In the rows, 128 means zero.
Stage of each row
[133 134 140 116 131 141 133 141 129 132 130 130 132 127 122 129 140 134
 154 120 126 130 137 141 140 128 153 133 122 129 134 121 125 129 133 132
 134 128 121 130 104 128 130 120 141 124 129 133 127 145 126 142 126 131
 128 121 113 120 133 142 124 131 138 121 138 122 148 116 126 118 111 116
 152 140 131 128 122 124 134 108 141 130 121 124 121 133 111 140 141 129
 120  81 124 127 132 106 125 125 132 125 134 125  44 119 108 124 130 121
 133 118 128 139 131 137 108 118 131 131 128 127 110 126 133 117 171 126
  62 146 123 143 131 145 122 128 124 134 129 126 146]
3
[119 117 108 148 131 115 134 139 110 120 130 102 131 122 134 121 111 147
 120 121 140 119 138 124 136 122 132 129 136 125 133 130 140 131 138 132
 106 130 131 134 135 116 127 151 132 122 119 140 124  69 124 137 143 131
 117 134 127 129 118  77 137 134 127 118 134 149  99 129 133 128 144 123
 113 132 137 126 128 149 123 136 123 127 146 128 127 118 126 132 127 127
 124 133 132 136 127 130 123 125 134 138 114 127 178 143 138 165 127 136
 125 129 121 133 138 115 155 125 134 115 127 137 135 132 131 137  96 121
 243 108 135  98 110 118 147 113 127 140 124 119 125]
1
[124 112 103 143 126 126 126 133 130 125 124 120 142 121 129 126 104 118
  92 128 140 129 126 125 117 135 123 133 124 120 135 130 138 145 125 125
 112 124 116 159 127 120 127 144 128 131 127 138 131 118 120 121 133 123
 104 134 140 133 117  91 131 120 126 137 131 133 101  98 136 126 149 132
 139 130 123 122 118 143 104 150 147 137 143 129 131 124 137 130 131 145
 122 132 144 125 156 140 127 115 124 140 116 124 177 152 139 145 118 135
 112 139 124 126 140 119 137 127 140 126 118 137 130 124 143 136  66 128
 252  93 131 121  86 108 134 124 129 138 127 129 122]
1
[124 125 138 115 127 139 106 115 144 127 126 134 116 130 128 130 128 120
 167 136 125 134 123 134 101 127 129 146 105 133 127 150 116 115 130 128
 142 120 130 179 107 125 135 104 121 130 128 131 124 195 123 131 119 138
 126 131 112 123 119 149 113 116 129 136 135 121 171  94 117 130 114 108
 187 129 127 125 116 138 122 127 140 126 119 125 127 144 129 132 134 126
 132 124 128 124 123 131 139 120 139 130 145 134  66 123 114 137 136 120
 120 128 120 137 122 117 112 126 130 127  98 132 106 124 137 116 132 128
 152 139 124 150 121 156 114 135 124 140 122 127 136]
3
[124 121 104 138 122 120 106 122 109 132 122 131 129 121 130 114 114 127
 146 143 134 121 136 120 125 123  91 139 123 129 132 141 131 126 136 133
  97 113 122 183 129 117 121 140 128 117 127 124 134 118 123 131 144 120
 111 140 141 131 111  81 142 126 112 191 127 130 123  85 121 129 145 114
 146 128 144 120 107 147 101 166 118 135 129 118 129 127 131 134 126 115
 127 125 137 123 125 135 132 125 128 144 100 125 208 131 129 153 116 131
 118 132 122 127 136 108 132 125 147 121 108 136 122 129 133 129  70 124
 252 101 129 114  94 112 139 124 127 137 107 131 121]
1
[131 115 105 156 124 124 127 126 122 128 126 130 124 125 129 124 113 152
 118 128 141 118 128 125 128 128 119 131 142 141 122 122 134 134 139 131
 116 128 130 153 131 123 130 143 133 134 129 132 132  71 119 135 133 128
 113 142 129 136 117  86 133 138 120 117 131 144 101 115 129 115 148 123
 108 142 135 127 125 158 112 137 117 137 142 120 133 119 132 137 125 144
 122 144 125 131 123 137 141 133 130 135 106 131 176 151 135 148 122 131
 120 131 124 127 129 116 142 126 137 133 123 143 128 124 131 126  77 126
 252 112 116 113 117 107 138 116 130 143 123 124 142]
1
[137 119  97 139 134 131 121 110 110 129 126 127 134 128 131 124 104 131
 126 133 132 113 140 143 131 127 120 142 125 127 129 126 138 126 130 135
 113 106 128 177 130 116 129 157 128 129 125 132 142  88 115 125 137 137
  99 133 124 137 132  80 147 133 125 127 134 131 103  89 128 126 153 128
 148 132 133 124 108 150 105 156 117 134 138 127 125 112 124 130 125 131
 111 139 132 126 112  82 137 128 133 142 106 110 162 130 116 148 119 127
 122 148 125 117 117 112 134 130 147 117 111 145 124 117 131 133  78 134
 252  97 130 111  93 113 137 119 127 135 115 118 116]
1
[136 125 134 120 131 134 133 126 163 131 136 135 129 127 131 124 123 162
  78 118 127 149 135 111 100 139 131 137 139 126 129 157 138 117 130 139
 127 127 139 145 133 135 131 121 136 127 114 133 140 120 146 135 134 127
 139 134 127 129 108 101 122 120 120 129 127 125 116 119 133 118 128 128
 101 130 132 124 130 152 124 128 126 130 132 124 134 127 125 129 124 149
 112 126 142 131 121 120 128 119 121 122 144 127 129 138 140 155 110 124
 103 136 144 131 131 176 137 131 120 124 117 140 145 125 130 125  82 127
 252 123 122 143 121 135 135 129 121 150 146 130 128]
2
[132 124 120 130 126 134 135 132 133 121 129 121 124 123 135 127 116 149
 145 125 129 134 125 131 113 141 129 138 123 120 135 135 120 131 147 128
 138 125 139 166 109 133 131 142 116 126 125 132 127 152 125 126 134 135
 132 124 107 120 130 122 137 130 126 112 131 126 140  91 122 125 122 120
 151 138 127 122 118 148 106 125 129 132 116 127 128 135 121 123 126 129
 119 124 130 130  48 105 130 120 131 138 134 123  41 130 120 146 130 118
 117 125 129 123 134 124 139 127 138 126 114 131 112 123 132 127 127 131
 225 131 113 120  78 134 132 112 137 144 123 122 132]
3
[131 131  99 121 132 136 121 114 142 129 128 141 136 126 134 129 101 149
 125 123 133 137 129 139 111 127 127 149 115 125 131 147 119 128 142 132
 139 107 127 204 110 128 131 138 119 126 130 134 128 174 119 130 132 148
  98 138 112 129 112  96 132 128 125 140 130 125 135  84 112 131 128 116
 176 131 137 115 107 149  92 135 134 133 122 133 131 134 126 108 115 138
 108 127 133 132 117 122 121 107 134 171 133 132  51 127 129 147 122 124
 120 121 127 122 129 123 110 132 140 124  98 150 111 126 127 119  93 122
 252 103 119 138  99 135 123 131 119 141 119 148 145]
3
[126 123 129 130 131 140 130 129 141 133 122 135 102 123 137 131 114 128
 141 123 124 125 128 133 122 124 122 141 126 128 125 144 121 133 133 130
 144 122 125 171 118 168 133 140 146 129 129 130 126 169 116 131 143 137
 100 132 105 126 127  69 132 133 140 147 132 116 144 112 118 116 118 120
 160 122 146 119 132 138 110 135 133 128 126 128 128 122 127 113 118 130
 121 118 126 127 138 119 118 121 127 127 139 105  81 126 123 125 115 117
 122 123 138 130 126 116 113 124 132 133 110 137  98 125 120 124 124 124
 212 136 136 113 114 145 128 134 122 160 121 127 130]
3
[128 129 122 134 134 124 120 114 127 126 133 127 128 124 120 121 121 139
  85 118 134 130 128 123 127 121 127 123 127 126 136 135 136 128 139 149
 124 141 129 124 137 135 126 131 127 133 123 122 127  92 126 127 129 114
 136 118 138 125 123 118 129 126 122 131 122 151  98 138 135 130 139 129
 105 122 135 140 133 147 128 124 130 136 147 127 125 127 131 126 126 141
 123 135 130 123 127 139 131 120 129 126 120 131 193 126 131 135 104 139
 114 130 145 121 136 120 130 126 118 133 111 119 136 130 131 132  95 117
 153 110 122 155 136 112 130 119 129 130 140 126 124]
2
[129 125 122 118 134 145 155 129 146 138 126 136 113 116 136 124 116 152
 128 108 116 135 114 129 113 129 129 146 117 119 126 136 118 121 146 130
 145 124 130 167 117 130 133 138 122 126 124 145 127 169 128 108 133 129
  90 130 112 113 113 119 128 126 129 134 131 127 146  88 126 123 123 123
 153 128 128 134 121 139 112 136 138 130 121 129 128 131 127 126 122 142
 122 137 130 128 117  91 119 110 129 117 145 114  30 132 120 138 120 116
 121 124 127 124 132 128 128 128 135 126 112 154 114 121 121 125 111 121
 251 139 130  93  56 133 130 172 127 161 120 115 135]
3
